cols: S Y X A
46  41  -43  -82  q_586
37  37  34  59  q_253
-53  -52  50  89  q_742
-83  50  -83  33  q_596
-43  46  41  88  q_870
q: 37  37  34  59 -> q_253
loc: 33 -> q_596, 4
order: -82  46  41  -43 -> q_586
order: 88  41  46  -43 -> q_870
again q_253:  -> 37
order: 46  41  -43  88 -> q_870
loc: -82 -> q_586, 4

cols: K E L Q P T C J
-51  -47  -54  53  -51  53  54  60 -> q_239
70  -47  -40  66  62  -41  59  -42 -> q_965
56  53  59  -33  50  -34  -35  -39 -> q_631
-42  59  -40  62  69  -41  -47  66 -> q_527
-35  -39  53  50  -34  56  -34  59 -> q_310
order: 66  62  -41  59  -42  70  -47  -40 -> q_965
q: 56  53  59  -33  50  -34  -35  -39 -> q_631
order: -39  56  53  59  -33  50  -34  -35 -> q_631
order: 62  -40  -42  59  69  -47  -41  66 -> q_527

cols: U G H M
40  7  55  5 : q_737
7  56  5  40 : q_316
-13  57  4  57 : q_833
loc: 55 -> q_737, 3
down: 5  4 -> H
order: 5  56  40  7 -> q_316
down: 55  5 -> H
loc: 56 -> q_316, 2

cols: Kupaf Vis naveg Zep tad foso nar dak vura
4  -42  -7  30  25  -20  -1  -6  29 : q_810
1  3  14  -15  -6  19  7  -1  -3 : q_251
0  -37  -5  28  24  -29  -2  -7  31 : q_174
30  -42  -20  29  24  4  -1  -7  -6 : q_934
9  -36  -14  36  19  -25  -5  -7  24 : q_63
4  -70  -20  53  47  -34  1  -4  44 : q_950
-1  -11  19  -19  3  40  20  3  -3 : q_772
1  -11  19  -19  3  40  3  3  -3 : q_588
-11  1  40  3  19  19  -18  19  19 : q_674
2  28  9  -20  -19  4  -4  -1  -12 : q_269
1  4  -15  9  -1  -2  -4  3  -11 : q_955
3  -18  -18  29  13  -33  -11  -3  16 : q_39
order: -3  1  -11  19  -19  3  40  3  3 -> q_588
q: 0  -37  -5  28  24  -29  -2  -7  31 -> q_174
again q_674:  -> 19
order: 25  -20  -1  -6  29  4  -42  -7  30 -> q_810
order: -37  -29  -7  -5  -2  0  24  28  31 -> q_174
loc: -70 -> q_950, 2

cols: Vez fol suzu mel rotal bodo Teval Bedi pon gizem
68  -12  -60  6  44  24  35  -77  -57  -79 -> q_385
13  31  -61  -84  58  84  -6  39  58  58 -> q_382
15  86  -37  -88  16  -16  -38  -59  -74  -54 -> q_52
79  -16  -12  15  34  34  45  -82  -65  -62 -> q_559
order: -79  -57  -77  35  24  44  6  -60  -12  68 -> q_385
loc: 16 -> q_52, 5
loc: -61 -> q_382, 3
loc: 68 -> q_385, 1
down: -88  15 -> mel
again q_382:  -> 58
order: -79  -77  -60  -57  -12  6  24  35  44  68 -> q_385

cols: W R D F V N
23  10  14  18  18  7 : q_97
-45  -80  -36  -69  -57  4 : q_482
-24  -24  -6  -23  -35  -24 : q_494
29  9  26  26  17  24 : q_71
-38  -80  -36  -71  -55  4 : q_914
1  1  -28  -14  11  -16 : q_837
6  19  -12  -2  13  -15 : q_485
-22  -34  -9  -29  -37  13 : q_95
39  -22  43  45  24  45 : q_939
3  17  -10  -2  10  -12 : q_53
-45  -83  -38  -71  -59  5 : q_643
again q_494:  -> -24
down: -2  -29  45 -> F
loc: -6 -> q_494, 3

cols: Gabi pape tusa kabi Giker bab gat mupu Relu rarav
90  -18  16  -78  -5  -30  -76  34  -35  -24  q_769
-5  -26  -14  0  -14  -16  0  0  -16  -14  q_635
90  -18  16  16  -5  -30  -76  34  -35  -24  q_460
again q_460:  -> 16
q: 90  -18  16  16  -5  -30  -76  34  -35  -24 -> q_460
q: -5  -26  -14  0  -14  -16  0  0  -16  -14 -> q_635

cols: Tar kovu dezu Fum vabin koze fuzi befe Vebon
23  -42  24  -44  9  16  30  51  11 = q_541
11  20  -6  2  -49  26  -2  -24  32 = q_293
23  44  6  -1  -72  30  34  -8  34 = q_650
23  24  6  -1  -72  30  34  -21  27 = q_813
23  -42  24  -44  9  16  30  41  23 = q_972
0  -4  -32  21  3  0  -2  42  -16 = q_197
-10  43  -22  15  -30  -19  -29  -41  18 = q_982
loc: 26 -> q_293, 6
again q_197:  -> 0

cols: pap Vizem lika kuduv Gif mut bizi ved zer Mupir
-80  -60  3  -63  4  14  18  -3  -68  6 = q_112
-13  -39  11  -26  -50  -59  46  56  -24  33 = q_715
-34  -49  4  -48  18  26  14  -63  -52  -31 = q_241
-23  -31  -13  -23  22  28  27  69  2  20 = q_326
-40  -41  11  -23  -18  22  38  73  -62  12 = q_508
order: 20  -23  -31  -13  -23  22  28  27  69  2 -> q_326
down: 26  28  22 -> mut
order: 22  -31  2  -23  28  20  69  27  -13  -23 -> q_326

cols: ded pef dunol Kitis
-53  -5  -9  -8 = q_286
-64  -4  -14  -14 = q_143
-56  3  -15  -13 = q_227
0  6  -13  -1 = q_247
-60  -3  -14  -60 = q_486
-21  -11  11  17 = q_271
33  27  14  -27 = q_78
0  -12  -31  -16 = q_506
-2  40  57  17 = q_412
-66  -15  8  -25 = q_417
8  17  36  7 = q_274
order: -25  8  -15  -66 -> q_417
order: -1  -13  6  0 -> q_247
down: -9  -14  -15  -13  -14 -> dunol
again q_486:  -> -60

cols: Ver sen Kof Volim
38  -73  1  -26  q_215
8  8  8  -20  q_915
-46  -22  15  -10  q_632
15  -10  -45  -22  q_936
-9  -22  15  -45  q_629
-16  -6  28  -6  q_556
order: -45  -22  -9  15 -> q_629
down: -73  8  -22 -> sen
order: -45  -22  15  -10 -> q_936
loc: 38 -> q_215, 1
down: -22  -6 -> sen
again q_915:  -> 8

cols: gegas medo fad Muf Des
15  -7  -23  7  -21  q_942
-13  31  6  20  -80  q_317
-15  18  46  39  48  q_454
-20  35  57  -1  42  q_338
-35  -35  -4  -29  -13  q_199
-35  -35  -13  -30  -4  q_928
42  6  -45  35  23  q_108
-34  15  11  13  -46  q_814
-13  -17  -9  -28  -17  q_470
39  12  -51  33  19  q_272
59  0  -35  26  38  q_419
loc: 38 -> q_419, 5
order: -29  -35  -35  -4  -13 -> q_199

cols: kud Giko binim sus Geda doruz
70  -30  53  -22  33  11 -> q_205
57  -13  41  -52  52  7 -> q_447
70  -30  71  -22  28  5 -> q_787
7  41  57  -13  53  -52 -> q_620
47  -32  16  12  79  23 -> q_235
loc: 71 -> q_787, 3
order: 7  52  -52  41  -13  57 -> q_447
loc: 16 -> q_235, 3
q: 47  -32  16  12  79  23 -> q_235
loc: 11 -> q_205, 6
down: -52  23 -> doruz

cols: mamab Napo zafek tiboz Tezir pigu netip dip
-32  -6  4  -29  11  -1  11  -61  q_770
-16  -37  -33  -18  -1  36  -3  -68  q_690
10  28  -43  -25  -18  5  32  -57  q_597
-36  -21  43  43  20  14  -27  47  q_653
-34  48  64  9  22  -52  13  46  q_610
-19  -6  4  -29  11  -1  11  -61  q_648
-2  -21  32  40  23  10  -26  44  q_811
2  -27  26  43  20  -27  -27  -27  q_669
21  -15  -31  37  -12  31  -18  34  q_425
11  -62  11  -1  4  -32  -6  -29  q_657
down: 20  -12 -> Tezir
again q_653:  -> 43
again q_669:  -> -27
loc: 48 -> q_610, 2
order: -61  -32  -29  -6  -1  4  11  11 -> q_770

cols: Vafi dilo Lifu Lemo Ped kiz muzif dutom lis
-65  33  -51  64  -69  -19  -61  -56  23 : q_340
65  -19  -51  -65  -56  -69  23  33  -61 : q_169
-46  -75  -19  -20  -39  -54  -66  31  -25 : q_153
58  67  66  -67  -71  78  -67  -71  43 : q_887
order: 65  -19  23  33  -61  -69  -65  -56  -51 -> q_169
order: 23  33  -51  -61  64  -69  -65  -19  -56 -> q_340
down: -56  -39  -71 -> Ped
q: 58  67  66  -67  -71  78  -67  -71  43 -> q_887
loc: 64 -> q_340, 4
loc: -75 -> q_153, 2

cols: Kem bog Linib Kular rufe lop Guv Ruri
45  53  -2  75  -4  38  2  -65  q_446
-9  2  -24  -39  13  6  76  32  q_288
45  -14  -10  1  4  -45  -28  39  q_948
-34  64  39  -40  -22  29  68  7  q_471
-7  -23  12  -23  -19  28  24  -4  q_713
loc: 1 -> q_948, 4
down: 38  6  -45  29 -> lop
again q_713:  -> -23
down: 6  -45  29 -> lop
down: 6  -45  29  28 -> lop

cols: Norun zenet maken savos gek tino gep dutuz
51  49  41  68  -72  74  37  52 -> q_598
51  51  51  68  -72  74  37  52 -> q_396
52  74  68  51  -73  37  41  68 -> q_386
again q_396:  -> 51
order: 37  68  49  52  -72  51  41  74 -> q_598
again q_386:  -> 68

cols: Supu koso gilom Bug Gefu Begat
23  46  -43  42  75  9 -> q_381
23  46  46  46  46  42 -> q_988
23  75  42  -43  8  46 -> q_918
order: 46  23  75  42  -43  8 -> q_918
q: 23  46  -43  42  75  9 -> q_381
order: 42  -43  8  46  23  75 -> q_918
again q_988:  -> 46

cols: rufi melas zirag vovog Gos biv baz
-27  36  -24  46  -32  -30  21 : q_20
-15  46  -42  64  -34  -23  59 : q_13
2  -7  -12  19  9  63  51 : q_758
-16  -35  27  -25  -1  43  -18 : q_191
23  15  -9  -5  10  -42  -1 : q_492
-14  38  -28  46  -21  -33  17 : q_835
-15  -36  24  -23  2  54  -4 : q_209
2  -1  18  -28  -8  -66  -54 : q_673
-12  -13  25  -35  -3  -36  -36 : q_658
-25  -9  20  -21  -10  -17  -60 : q_699
31  -10  -14  9  3  -43  30 : q_782
q: 2  -1  18  -28  -8  -66  -54 -> q_673
again q_658:  -> -36
loc: -27 -> q_20, 1

cols: laman nok rezuk puz
3  63  8  7 -> q_404
4  63  8  3 -> q_25
18  43  20  18 -> q_358
5  89  3  36 -> q_829
loc: 5 -> q_829, 1
down: 63  43  89 -> nok
down: 4  18 -> laman
down: 4  18  5 -> laman
again q_358:  -> 18

cols: Rol vapo Ner gabeg
-13  18  -23  18  q_435
-13  17  -23  18  q_764
-23  17  18  -22  q_128
order: 17  -22  -23  18 -> q_128
q: -13  18  -23  18 -> q_435
order: 18  -23  17  -13 -> q_764
loc: -22 -> q_128, 4
q: -23  17  18  -22 -> q_128

